Below is a small trained network, with its code and all its weights. Each question gives an input and a target symbol and asks what happens when units are switched off, that is, made to give their printed mean instead of their output.

import numpy as np


def w(rows, s, z=0):
    codes = np.array(rows[::2]) - 128.0
    scale = np.full(codes.shape[1], s)
    scale[-1] = z or s
    return codes * scale


def norm(h):
    return h / np.sqrt((h * h).mean(-1, keepdims=True) + 1e-5)


def f(y):
    return np.maximum(y, 0)


def softmax(a):
    e = np.exp(a - a.max(-1, keepdims=True))
    return e / e.sum(-1, keepdims=True)


def log_softmax(a):
    a = a - a.max(-1, keepdims=True)
    return a - np.log(np.exp(a).sum(-1, keepdims=True))


def net(x, mask):
    ids = ['αγδηλπσφψω'.index(c) for c in x.split()]
    T = len(ids)
    res = E[ids] + P[:T]
    u = 0
    for l in range(3):
        q, k, v = (norm(res) @ M[l].T for M in (Q, K, V))
        z = softmax(np.where(np.tri(T) > 0, q @ k.T / 3**0.5, -1e9)) @ v
        res = res + np.where(mask[u], z, O[l][:, -1]) @ O[l][:, :-1]
        u += 1
        y = f(norm(res) @ A[l][:, :-1].T + A[l][:, -1])
        res = res + np.where(mask[u : u + 4], y, B[l][:, -1]) @ B[l][:, :-1]
        u += 4
    return log_softmax(norm(res)[-1] @ U[:, :-1].T + U[:, -1])


Q, K, V, O, A, B = {}, {}, {}, {}, {}, {}
E = w([
[158,142,243,168,253,158,156,89],'α',
[124,115,101,206,123,126,75,129],'γ',
[149,113,113,57,110,131,102,124],'δ',
[181,155,120,126,111,134,78,119],'η',
[118,139,88,125,119,135,177,167],'λ',
[176,185,101,83,111,146,147,149],'π',
[81,78,95,79,132,132,148,163],'σ',
[112,95,114,127,124,117,47,115],'φ',
[88,104,83,154,133,133,165,176],'ψ',
[114,107,92,131,132,132,106,146],'ω',
],0.0022)
P = w([
[150,98,110,150,3,96,127,113],'0',
[112,118,45,127,120,128,141,88],'1',
[139,135,118,131,146,106,110,195],'2',
[118,125,115,121,108,187,114,140],'3',
[130,139,79,131,184,93,134,125],'4',
[128,134,151,124,139,175,102,177],'5',
[118,130,91,116,180,161,132,96],'6',
[137,147,145,131,199,121,110,174],'7',
[112,127,142,119,167,208,119,121],'8',
[127,125,110,106,208,126,117,134],'9',
],0.0026)
Q[0] = w([
[110,122,127,137,74,146,158,62],'0.h0',
[137,122,147,139,107,9,169,97],'0.h0',
[138,131,60,119,183,132,125,97],'0.h0',
],0.012)
K[0] = w([
[150,143,121,130,65,59,89,229],'0.h0',
[112,126,58,114,46,172,105,129],'0.h0',
[118,121,255,134,122,202,125,146],'0.h0',
],0.0086)
V[0] = w([
[140,177,129,74,133,137,255,157],'0.h0',
[222,183,153,179,110,137,110,107],'0.h0',
[84,120,120,254,168,130,162,151],'0.h0',
],0.0048)
O[0] = w([
[252,66,84,126,140,168,108,53,9],'0.h0',
[198,101,190,113,159,51,136,232,208],'0.h0',
[118,161,113,117,166,11,177,45,140],'0.h0',
],0.004,0.0015)
A[0] = w([
[87,142,33,127,173,115,213,132,253],'0.n0',
[235,193,97,96,195,53,167,137,205],'0.n1',
[36,254,91,68,126,207,136,128,167],'0.n2',
[172,60,90,149,85,198,73,138,158],'0.n3',
],0.0033,0.0003)
B[0] = w([
[194,119,202,103,105,147,57,81,211],'0.n0',
[40,35,128,119,142,179,131,73,253],'0.n1',
[77,213,155,168,198,71,1,135,248],'0.n2',
[201,166,116,144,159,194,209,129,193],'0.n3',
],0.0032,0.0031)
Q[1] = w([
[157,212,85,136,114,160,112,51],'1.h0',
[102,42,185,113,179,93,150,136],'1.h0',
[121,250,3,106,12,173,56,246],'1.h0',
],0.0042)
K[1] = w([
[126,54,128,83,207,139,106,75],'1.h0',
[144,173,154,164,84,95,197,137],'1.h0',
[71,107,98,78,174,181,2,160],'1.h0',
],0.0047)
V[1] = w([
[110,199,115,70,8,132,83,212],'1.h0',
[171,211,4,192,2,119,142,135],'1.h0',
[121,136,69,33,237,182,2,162],'1.h0',
],0.0022)
O[1] = w([
[123,93,83,173,72,94,139,18,255],'1.h0',
[108,187,73,31,61,91,96,39,104],'1.h0',
[198,119,209,188,4,93,209,159,237],'1.h0',
],0.0025,0.0014)
A[1] = w([
[214,77,94,103,130,124,187,85,101],'1.n0',
[151,217,109,145,142,178,123,158,130],'1.n1',
[126,126,180,158,114,79,136,253,3],'1.n2',
[149,135,72,179,120,159,106,34,46],'1.n3',
],0.0047,0.0022)
B[1] = w([
[99,171,120,239,108,99,128,182,225],'1.n0',
[89,80,139,185,170,154,109,171,238],'1.n1',
[131,167,126,13,224,134,163,167,254],'1.n2',
[105,174,118,2,181,97,136,152,191],'1.n3',
],0.0045,0.0021)
Q[2] = w([
[96,243,115,120,114,86,80,144],'2.h0',
[115,63,189,164,125,100,113,102],'2.h0',
[115,2,166,116,182,63,173,44],'2.h0',
],0.008)
K[2] = w([
[105,173,159,132,195,111,99,106],'2.h0',
[108,118,148,135,52,115,106,142],'2.h0',
[127,134,102,63,2,84,137,140],'2.h0',
],0.0088)
V[2] = w([
[102,36,58,208,135,64,153,129],'2.h0',
[254,81,141,162,93,142,141,103],'2.h0',
[85,49,138,76,49,178,124,74],'2.h0',
],0.0034)
O[2] = w([
[203,227,211,133,175,93,74,46,80],'2.h0',
[26,116,182,96,198,25,106,107,3],'2.h0',
[91,175,147,197,201,177,4,197,47],'2.h0',
],0.0031,0.003)
A[2] = w([
[181,207,166,222,106,141,2,35,6],'2.n0',
[229,113,112,129,83,180,176,97,72],'2.n1',
[41,214,77,119,86,137,228,177,91],'2.n2',
[54,167,120,21,122,23,148,70,88],'2.n3',
],0.0043,0.0026)
B[2] = w([
[236,2,201,84,157,114,86,81,253],'2.n0',
[129,197,95,127,132,2,87,138,165],'2.n1',
[93,81,180,136,201,71,99,59,225],'2.n2',
[170,175,174,166,31,204,188,159,197],'2.n3',
],0.0049,0.0029)
U = w([
[145,121,137,19,166,119,176,221,141],'α',
[128,192,53,88,151,32,134,61,189],'γ',
[1,154,166,155,172,68,55,156,25],'δ',
[83,41,74,159,113,124,191,80,156],'η',
[171,191,99,80,59,202,170,79,247],'λ',
[91,166,235,165,68,101,194,122,124],'π',
[113,104,122,183,102,246,98,210,41],'σ',
[196,158,96,221,117,62,141,202,106],'φ',
[74,165,36,65,174,196,78,63,42],'ψ',
[196,66,179,115,123,114,62,76,182],'ω',
],0.0082,0.0014)

Each question gives the input, a string of symbols that net reads in full, and the target symbol t.
The units are the heads (3 rows each of Q, K, V and O) and the neurons (one row each of A and B). Each row of codes is followed by its name. A weight is (code - 128) times the scale printed after its matrix; where a second scale follows, it is the last column's (O, A, B and U).
mask holds one flag per unit, layer by layer, with each layer's heads first. A switched-off unit (its flag False) gives its mean, the last column of its rows in O or B, instead of its output. The means were averaged over made-up inputs and are rounded, as every weight is.
A unit's drop is (log p(t) with every unit on - log p(t) with that unit switched off) / (log p(t) with every unit on - log p(t) with every unit switched off).
The circuit of an input: a set's keep is (log p(t) with only the set's units on - log p(t) with every unit switched off) / (log p(t) with every unit on - log p(t) with every unit switched off). Starting from the 12 units with the biggest drops (on a tie, the unit counted first), units are removed one at a time, each time the one whose removal leaves the highest keep (on an exact tie, the one counted first), for as long as the keep stays at least 0.8.
units of the circuit, in order: the units of the circuit, biggest drop first
most important unit: the unit with the biggest drop
top k neurons: the k neurons with the biggest drops, biggest first
top k neurons in layer l: the k neurons of layer l with the biggest drops, biggest first
input ω γ ω λ ω ω φ η η ω, target α: units of the circuit, in order -> [0.h0; 1.n2]
input η γ γ, target π: units of the circuit, in order -> [0.h0; 2.n3]
input δ δ σ, target σ: units of the circuit, in order -> [0.h0]
input ω η γ ω π, target ω: top 3 neurons -> [0.n2; 2.n0; 0.n0]
input η ω φ α η ω σ, target η: top 2 neurons -> [0.n1; 0.n2]
input δ η η ω ω η η φ, target α: units of the circuit, in order -> [1.n2; 0.h0]
input ω η ω ψ ω, target λ: units of the circuit, in order -> [1.n3; 2.n3; 0.h0]
input π α ω π η ψ φ, target π: units of the circuit, in order -> [0.h0; 2.h0; 2.n3]
input φ λ φ γ δ η π π α π, target φ: units of the circuit, in order -> [0.h0; 1.n0; 0.n2]
input π ω ψ π ω α, target π: top 2 neurons -> [0.n2; 2.n3]
input ψ φ γ π η π ψ γ, target λ: units of the circuit, in order -> [0.h0; 1.n3; 2.n3]
input σ ω ω π λ η, target γ: top 2 neurons in layer 1 -> [1.n3; 1.n0]
input δ φ φ α π δ δ δ, target δ: top 2 neurons -> [0.n1; 2.n0]
input γ η γ δ η ω, target α: most important unit -> 1.n2
input ω α λ, target ω: units of the circuit, in order -> [0.h0; 2.h0; 0.n0; 0.n1]
input ω σ η γ ω, target π: top 2 neurons -> [2.n3; 2.n2]
input ψ ω ω ω ψ α, target ψ: top 4 neurons -> [0.n1; 0.n2; 2.n0; 1.n3]
input δ π δ ω ψ, target ω: top 2 neurons -> [0.n2; 2.n0]
input η ω ω π π ω ω σ α ω, target η: top 2 neurons in layer 0 -> [0.n1; 0.n2]
input π λ η ψ δ η ω σ ω α, target π: most important unit -> 0.h0
input π δ ψ ω ψ, target ω: top 3 neurons -> [0.n2; 2.n0; 0.n0]
input φ α γ, target φ: top 2 neurons -> [2.n1; 0.n2]
input γ λ ω φ ω α ω ω, target γ: top 2 neurons -> [2.n1; 0.n2]
input δ η ω π ω, target φ: top 2 neurons -> [2.n1; 1.n0]
input ω π λ η, target γ: top 2 neurons -> [1.n0; 1.n3]
input π η ω λ π η, target φ: top 2 neurons in layer 2 -> [2.n1; 2.n0]
input η λ π δ η ω ω σ, target ω: top 2 neurons -> [0.n2; 2.n0]
input η δ γ δ γ η ω γ σ η, target ψ: units of the circuit, in order -> [0.h0]
input δ π λ ω, target γ: top 2 neurons in layer 1 -> [1.n0; 1.n3]
